Here is a tiny trained network, its code and every weight. The questions are about switching its units off for an input and a target symbol, where a switched-off unit gives its printed mean instead of its output.

import numpy as np


def w(rows, s, z=0):
    codes = np.array(rows[::2]) - 128.0
    scale = np.full(codes.shape[1], s)
    scale[-1] = z or s
    return codes * scale


def norm(h):
    return h / np.sqrt((h * h).mean(-1, keepdims=True) + 1e-5)


def f(y):
    return np.maximum(y, 0)


def softmax(a):
    e = np.exp(a - a.max(-1, keepdims=True))
    return e / e.sum(-1, keepdims=True)


def log_softmax(a):
    a = a - a.max(-1, keepdims=True)
    return a - np.log(np.exp(a).sum(-1, keepdims=True))


def net(x, mask):
    ids = ['ΘΞΣγζηλτ'.index(c) for c in x.split()]
    T = len(ids)
    res = E[ids] + P[:T]
    u = 0
    for l in range(2):
        r = norm(res)
        for j in range(2):
            rows = slice(3 * j, 3 * j + 3)
            q, k, v = (r @ M[l][rows].T for M in (Q, K, V))
            z = softmax(np.where(np.tri(T) > 0, q @ k.T / 3**0.5, -1e9)) @ v
            o = O[l][rows]
            res = res + np.where(mask[u + j], z, o[:, -1]) @ o[:, :-1]
        u += 2
        y = f(norm(res) @ A[l][:, :-1].T + A[l][:, -1])
        res = res + np.where(mask[u : u + 12], y, B[l][:, -1]) @ B[l][:, :-1]
        u += 12
    return log_softmax(norm(res)[-1] @ U[:, :-1].T + U[:, -1])


Q, K, V, O, A, B = {}, {}, {}, {}, {}, {}
E = w([
[56,125,55,159,138,119,140,72,118,104,32],'Θ',
[99,162,124,64,173,55,219,132,134,135,100],'Ξ',
[44,63,81,176,122,128,124,151,104,129,217],'Σ',
[98,204,109,145,152,18,163,72,125,148,101],'γ',
[110,155,156,162,207,103,108,181,151,95,49],'ζ',
[120,205,63,154,96,95,136,182,77,150,48],'η',
[138,166,109,70,154,139,199,252,108,131,100],'λ',
[55,72,81,63,97,125,32,141,110,114,158],'τ',
],0.012)
P = w([
[48,178,145,134,141,120,150,187,150,121,117],'0',
[112,175,7,99,224,114,126,165,46,118,139],'1',
[86,137,149,135,127,100,140,170,147,111,111],'2',
[110,131,90,116,167,114,115,131,50,121,133],'3',
[129,110,149,136,112,93,131,148,157,117,114],'4',
[128,120,112,103,157,142,125,118,89,145,143],'5',
[145,106,166,141,100,120,126,125,154,136,118],'6',
[167,113,127,109,141,146,106,98,106,151,159],'7',
[145,94,171,136,87,121,125,113,155,147,126],'8',
],0.02)
Q[0] = w([
[144,126,138,168,127,150,135,103,133,134,186],'0.h0',
[107,144,171,168,61,82,206,158,178,135,82],'0.h0',
[126,106,159,115,61,115,109,140,177,130,89],'0.h0',
[146,172,122,143,114,138,132,144,147,66,130],'0.h1',
[131,157,88,91,255,161,96,91,28,138,139],'0.h1',
[60,110,172,176,16,105,143,168,148,104,84],'0.h1',
],0.077)
K[0] = w([
[81,164,163,155,122,165,159,115,154,170,124],'0.h0',
[121,18,121,128,78,146,84,101,111,133,233],'0.h0',
[100,60,164,121,88,148,76,97,118,161,154],'0.h0',
[68,188,97,170,126,138,159,98,93,137,154],'0.h1',
[219,12,238,143,1,71,132,131,148,158,86],'0.h1',
[97,151,39,102,206,70,56,197,149,109,174],'0.h1',
],0.05)
V[0] = w([
[164,214,134,30,104,155,73,99,148,56,68],'0.h0',
[87,145,112,13,93,96,3,141,165,120,119],'0.h0',
[66,81,111,103,113,100,75,163,141,167,175],'0.h0',
[145,111,171,42,182,137,141,87,164,60,51],'0.h1',
[165,139,137,95,161,168,148,187,160,102,211],'0.h1',
[168,203,126,153,153,97,204,91,144,151,142],'0.h1',
],0.022)
O[0] = w([
[251,165,187,142,115,183,85,97,115,2,109,112],'0.h0',
[223,177,165,48,99,109,70,76,159,82,43,253],'0.h0',
[101,110,104,34,90,58,104,106,161,202,53,235],'0.h0',
[232,91,66,212,214,62,160,135,125,151,53,105],'0.h1',
[211,95,203,161,52,162,150,52,170,248,118,110],'0.h1',
[134,46,200,162,89,16,137,159,7,104,90,97],'0.h1',
],0.0085,0.025)
A[0] = w([
[160,131,41,112,186,155,95,126,142,138,129,2],'0.n0',
[184,139,79,133,176,171,117,90,128,176,127,73],'0.n1',
[83,162,180,209,124,44,138,92,198,109,138,113],'0.n2',
[146,155,130,200,42,139,106,251,179,134,127,77],'0.n3',
[132,146,91,126,153,198,123,96,139,144,175,31],'0.n4',
[106,156,103,114,142,154,130,120,100,131,177,63],'0.n5',
[177,95,95,121,184,160,111,97,85,160,124,73],'0.n6',
[69,59,175,234,112,164,44,139,201,92,67,105],'0.n7',
[145,80,234,120,159,139,178,248,213,113,134,57],'0.n8',
[112,145,176,120,72,174,128,163,170,137,139,137],'0.n9',
[139,149,160,127,161,148,99,130,115,110,147,97],'0.n10',
[178,139,135,109,153,172,119,96,98,176,143,30],'0.n11',
],0.028,0.0068)
B[0] = w([
[157,183,84,168,163,171,246,121,75,106,191,253],'0.n0',
[60,173,104,71,15,110,146,165,90,186,151,226],'0.n1',
[87,200,146,95,104,141,204,80,94,98,197,165],'0.n2',
[137,59,154,102,155,102,104,148,11,129,82,150],'0.n3',
[219,197,199,117,151,73,65,145,116,161,46,216],'0.n4',
[123,126,114,68,123,139,74,133,172,59,127,200],'0.n5',
[153,72,82,183,106,67,68,59,115,138,178,186],'0.n6',
[18,167,126,144,170,151,75,116,136,19,102,148],'0.n7',
[161,118,69,76,118,129,46,250,221,103,200,158],'0.n8',
[163,60,109,184,123,58,144,78,107,101,101,217],'0.n9',
[80,138,106,83,123,160,103,128,147,126,173,161],'0.n10',
[5,118,111,148,152,157,140,179,128,137,90,166],'0.n11',
],0.023,0.012)
Q[1] = w([
[123,83,92,149,100,91,76,105,67,34,144],'1.h0',
[187,136,105,131,152,147,159,166,99,45,222],'1.h0',
[136,146,170,150,145,154,148,111,56,100,117],'1.h0',
[137,79,144,105,141,7,101,155,178,107,124],'1.h1',
[45,196,82,84,148,150,120,175,123,109,253],'1.h1',
[71,108,155,35,112,105,114,87,116,181,120],'1.h1',
],0.056)
K[1] = w([
[140,85,215,153,164,49,112,99,175,142,3],'1.h0',
[182,156,172,153,54,69,152,51,141,227,50],'1.h0',
[196,52,112,121,94,74,78,142,96,153,80],'1.h0',
[39,92,228,118,124,88,108,91,176,192,64],'1.h1',
[107,148,38,224,100,161,177,89,65,192,183],'1.h1',
[106,81,66,123,182,115,124,126,169,197,106],'1.h1',
],0.045)
V[1] = w([
[144,218,174,136,107,147,121,153,125,166,172],'1.h0',
[88,111,64,143,210,90,167,34,54,207,121],'1.h0',
[103,132,150,125,61,115,121,107,175,118,172],'1.h0',
[149,142,102,142,29,176,88,254,150,184,93],'1.h1',
[133,96,100,106,174,159,49,96,101,106,84],'1.h1',
[88,130,170,143,101,190,64,215,57,79,140],'1.h1',
],0.0061)
O[1] = w([
[134,167,75,143,153,122,206,195,183,253,98,147],'1.h0',
[179,138,173,35,132,119,139,113,55,56,89,95],'1.h0',
[139,99,88,160,94,158,120,199,103,138,84,131],'1.h0',
[87,133,187,92,175,107,117,194,203,166,104,122],'1.h1',
[81,140,154,165,33,159,107,102,152,110,99,129],'1.h1',
[105,93,191,210,178,194,181,187,199,174,182,3],'1.h1',
],0.0032,0.0044)
A[1] = w([
[165,133,133,135,131,155,106,124,124,109,160,120],'1.n0',
[180,116,200,95,111,124,98,105,192,148,52,107],'1.n1',
[147,59,160,138,158,142,117,149,41,126,101,52],'1.n2',
[210,52,107,161,169,157,67,176,129,166,143,30],'1.n3',
[15,54,158,176,66,124,159,153,178,253,130,1],'1.n4',
[200,67,142,207,153,109,87,125,147,155,127,60],'1.n5',
[181,131,188,119,113,142,64,80,206,137,33,64],'1.n6',
[189,242,179,111,159,205,152,200,149,220,141,3],'1.n7',
[85,151,189,159,121,135,151,102,141,113,130,113],'1.n8',
[150,143,192,175,94,174,197,95,109,156,193,95],'1.n9',
[180,81,157,111,102,109,189,159,205,111,191,85],'1.n10',
[117,114,107,185,223,221,189,105,158,83,78,61],'1.n11',
],0.037,0.0072)
B[1] = w([
[106,114,134,126,123,133,144,134,146,151,108,137],'1.n0',
[132,170,150,144,133,67,167,112,206,92,90,241],'1.n1',
[171,90,195,132,117,154,147,138,102,123,156,143],'1.n2',
[174,81,70,141,171,110,93,117,176,148,119,136],'1.n3',
[3,59,138,126,152,79,159,132,115,183,86,176],'1.n4',
[141,126,88,91,134,148,54,160,179,159,116,137],'1.n5',
[163,142,170,124,133,97,206,136,232,120,111,253],'1.n6',
[111,222,188,144,132,169,72,123,91,215,130,174],'1.n7',
[165,119,95,149,128,160,131,136,136,165,122,132],'1.n8',
[144,132,79,102,107,93,140,95,131,126,184,139],'1.n9',
[129,189,150,144,129,164,104,107,107,179,106,132],'1.n10',
[123,106,106,178,136,203,119,94,131,95,42,137],'1.n11',
],0.045,0.042)
U = w([
[1,50,113,136,120,80,170,138,111,210,83,19],'Θ',
[126,236,171,123,96,175,87,110,103,224,121,183],'Ξ',
[156,141,11,121,61,97,208,84,95,148,213,144],'Σ',
[168,162,155,111,114,71,218,118,240,101,77,210],'γ',
[61,149,100,22,108,149,85,186,147,20,173,2],'ζ',
[122,117,60,200,133,238,172,87,112,68,40,72],'η',
[210,49,63,121,161,126,54,176,172,199,120,134],'λ',
[190,46,211,125,102,155,184,171,57,101,164,235],'τ',
],0.0042,0.00072)

Each question gives the input, a string of symbols that net reads in full, and the target symbol t.
The units are the heads (3 rows each of Q, K, V and O) and the neurons (one row each of A and B). Each row of codes is followed by its name. A weight is (code - 128) times the scale printed after its matrix; where a second scale follows, it is the last column's (O, A, B and U).
mask holds one flag per unit, layer by layer, with each layer's heads first. A switched-off unit (its flag False) gives its mean, the last column of its rows in O or B, instead of its output. The means were averaged over made-up inputs and are rounded, as every weight is.
A unit's drop is (log p(t) with every unit on - log p(t) with that unit switched off) / (log p(t) with every unit on - log p(t) with every unit switched off).
The circuit of an input: a set's keep is (log p(t) with only the set's units on - log p(t) with every unit switched off) / (log p(t) with every unit on - log p(t) with every unit switched off). Starting from the 12 units with the biggest drops (on a tie, the unit counted first), units are removed one at a time, each time the one whose removal leaves the highest keep (on an exact tie, the one counted first), for as long as the keep stays at least 0.8.
units of the circuit, in order: the units of the circuit, biggest drop first
most important unit: the unit with the biggest drop
k most important neurons: the k neurons with the biggest drops, biggest first
k most important neurons of layer l: the k neurons of layer l with the biggest drops, biggest first
heads that matter: for each layer, one digit per head in row order, 1 if its drop is at least 0.15 and else 0, layers parted by /
drop of u: that unit's drop, to one decimal
input λ τ η λ, target ζ: heads that matter -> 11 / 00
input Θ τ τ Ξ λ ζ, target Θ: heads that matter -> 01 / 00
input τ τ γ λ Ξ ζ, target λ: most important unit -> 0.h1
input η Ξ λ Θ γ ζ η, target τ: units of the circuit, in order -> [0.h0 0.n3 1.n2]
input ζ Σ Σ η γ Ξ τ τ, target Ξ: 2 most important neurons of layer 0 -> [0.n4 0.n0]
input λ Θ γ ζ η τ, target ζ: 3 most important neurons of layer 1 -> [1.n6 1.n1 1.n4]
input λ η Ξ, target Ξ: 3 most important neurons -> [1.n10 0.n8 1.n6]
input τ τ τ τ η Σ, target ζ: 2 most important neurons of layer 1 -> [1.n6 1.n1]
input Ξ λ ζ Θ η ζ, target ζ: 4 most important neurons -> [1.n6 1.n1 1.n4 1.n7]
input τ λ λ η λ ζ Σ λ Ξ, target Θ: heads that matter -> 10 / 00
input λ λ η η η ζ Ξ, target Ξ: 4 most important neurons -> [1.n10 0.n8 0.n2 1.n6]
input ζ λ Ξ λ ζ η, target Σ: 2 most important neurons -> [0.n0 0.n6]
input ζ η η Θ, target ζ: 2 most important neurons -> [1.n6 1.n1]
input η η η τ Θ ζ Θ λ, target η: heads that matter -> 01 / 00
input η η γ, target Σ: most important unit -> 0.h0
input ζ ζ λ γ, target Θ: 2 most important neurons -> [1.n4 0.n11]
input τ λ Ξ Ξ, target λ: heads that matter -> 11 / 00
input τ λ τ Σ ζ Θ, target Σ: heads that matter -> 01 / 00
input Σ τ τ η, target Ξ: 2 most important neurons of layer 0 -> [0.n4 0.n0]
input η Θ λ, target λ: 2 most important neurons -> [0.n8 1.n3]
input λ ζ η, target τ: 2 most important neurons -> [0.n3 1.n2]
input Ξ Σ λ η η γ Ξ η, target λ: most important neuron -> [1.n5]
input τ τ η τ λ γ, target Θ: drop of 0.h1 -> 1.2
input τ λ Σ ζ Ξ γ τ τ Σ, target Θ: drop of 0.h0 -> 1.0
input τ τ η ζ Σ Σ λ, target Θ: drop of 0.h0 -> 1.0
input Ξ ζ Ξ Θ γ τ, target τ: drop of 1.n2 -> 0.3
input η Σ Ξ η τ Σ, target Ξ: most important unit -> 0.n4
input η τ ζ ζ ζ τ, target Σ: 3 most important neurons of layer 0 -> [0.n0 0.n6 0.n1]
